Below are the code and all the weights of a small trained network. Each question names an input and a class and asks about switching units off, where a switched-off unit gives its printed mean instead of its output.

import numpy as np


def w(rows, s, z=0):
    codes = np.array(rows[::2]) - 128.0
    scale = np.full(codes.shape[1], s)
    scale[-1] = z or s
    return codes * scale


def norm(h):
    return h / np.sqrt((h * h).mean(-1, keepdims=True) + 1e-5)


def f(y):
    return np.maximum(y, 0)


def log_softmax(a):
    a = a - a.max(-1, keepdims=True)
    return a - np.log(np.exp(a).sum(-1, keepdims=True))


def net(x, mask):
    res = np.array(x, float).reshape(1, 3) / 4 @ E
    u = 0
    for l in range(2):
        y = f(norm(res) @ A[l][:, :-1].T + A[l][:, -1])
        res = res + np.where(mask[u : u + 4], y, B[l][:, -1]) @ B[l][:, :-1]
        u += 4
    return log_softmax(norm(res)[-1] @ U[:, :-1].T + U[:, -1])


A, B = {}, {}
E = w([
[117,179,107,104,83,118,140,94,132,155,94,251],'x0',
[171,124,106,45,161,71,182,209,122,175,136,135],'x1',
[155,193,138,163,167,88,73,160,147,183,131,137],'x2',
],0.015)
A[0] = w([
[145,161,180,165,110,78,50,40,181,226,155,195,119],'L0N0',
[78,69,90,71,97,133,254,170,91,76,128,14,8],'L0N1',
[99,169,113,234,84,194,60,4,163,102,52,164,133],'L0N2',
[105,118,177,246,138,168,22,3,120,92,168,19,37],'L0N3',
],0.0071,0.0013)
B[0] = w([
[59,117,119,241,135,212,77,128,157,47,93,66,206],'L0N0',
[254,26,163,84,188,195,67,164,93,69,94,152,230],'L0N1',
[108,131,174,119,185,89,116,78,46,93,246,113,238],'L0N2',
[148,195,45,51,82,77,210,215,168,218,18,205,248],'L0N3',
],0.0081,0.011)
A[1] = w([
[106,191,84,159,79,125,152,174,214,189,52,151,92],'L1N0',
[108,110,149,163,178,90,119,196,164,183,142,30,1],'L1N1',
[83,62,61,42,39,183,250,135,106,66,23,147,8],'L1N2',
[49,30,126,58,67,159,224,64,101,66,155,151,83],'L1N3',
],0.014,0.0016)
B[1] = w([
[162,26,144,99,160,172,131,172,144,95,129,109,231],'L1N0',
[142,144,133,102,75,100,142,53,100,151,144,122,187],'L1N1',
[5,178,123,226,127,146,91,110,187,126,136,171,250],'L1N2',
[226,156,131,77,107,78,153,118,78,163,130,70,209],'L1N3',
],0.014,0.017)
U = w([
[5,178,121,204,142,129,105,159,149,86,132,158,231],'0',
[143,24,143,81,193,126,118,231,140,106,139,100,118],'1',
[166,162,150,82,114,39,136,99,47,144,183,67,3],'2',
],0.011,0.00056)

Each question gives the input, the list of numbers given to net, and the class t.
The units are the neurons (one row each of A and B). Each row of codes is followed by its name. A weight is (code - 128) times the scale printed after its matrix; where a second scale follows, it is the last column's (A, B and U).
mask holds one flag per neuron, layer by layer. A switched-off neuron (its flag False) gives its mean, the last column of its row in B, instead of its output. The means were averaged over made-up inputs and are rounded, as every weight is.
A unit's drop is (log p(t) with every unit on - log p(t) with that unit switched off) / (log p(t) with every unit on - log p(t) with every unit switched off).
most important unit: the unit with the biggest drop
k most important neurons: the k neurons with the biggest drops, biggest first
k most important neurons of layer l: the k neurons of layer l with the biggest drops, biggest first
drop of u: that unit's drop, to one decimal
input [0,-2,5], class 1: 2 most important neurons of layer 1 : [L1N2, L1N0]
input [-1,-3,1], class 1: 4 most important neurons : [L1N0, L0N3, L0N1, L0N2]
input [-6,-3,-3], class 0: most important neuron of layer 0 : [L0N3]
input [-4,-2,0], class 0: 2 most important neurons : [L0N3, L1N2]
input [-8,-3,0], class 0: 3 most important neurons : [L0N3, L1N2, L1N3]
input [-2,-3,2], class 1: 3 most important neurons : [L0N3, L1N0, L0N2]
input [-8,-5,-3], class 0: 2 most important neurons : [L0N3, L1N2]
input [-5,-5,7], class 1: 2 most important neurons : [L0N3, L1N0]
input [4,8,0], class 0: 4 most important neurons : [L1N3, L0N2, L1N2, L0N3]
input [-4,-6,1], class 1: 2 most important neurons : [L1N0, L0N3]
input [3,2,-2], class 0: 2 most important neurons : [L1N2, L0N2]
input [1,2,-7], class 0: 4 most important neurons : [L1N2, L0N2, L1N0, L1N1]
input [1,7,-8], class 0: 2 most important neurons of layer 1 : [L1N2, L1N0]
input [-4,4,3], class 2: most important unit : L1N1
input [5,-7,-8], class 2: 2 most important neurons : [L1N3, L0N2]
input [5,-4,-7], class 2: 2 most important neurons : [L1N3, L0N2]
input [5,-8,0], class 2: 3 most important neurons : [L0N2, L1N2, L1N3]
input [5,8,0], class 0: 2 most important neurons of layer 0 : [L0N2, L0N3]
input [-5,-8,8], class 1: 2 most important neurons of layer 1 : [L1N0, L1N2]
input [8,5,6], class 1: most important unit : L1N0
input [1,-3,-2], class 2: drop of L0N2 : 1.9
input [-4,-4,8], class 1: drop of L0N2 : 0.0
input [2,-6,-5], class 2: drop of L0N2 : 1.8
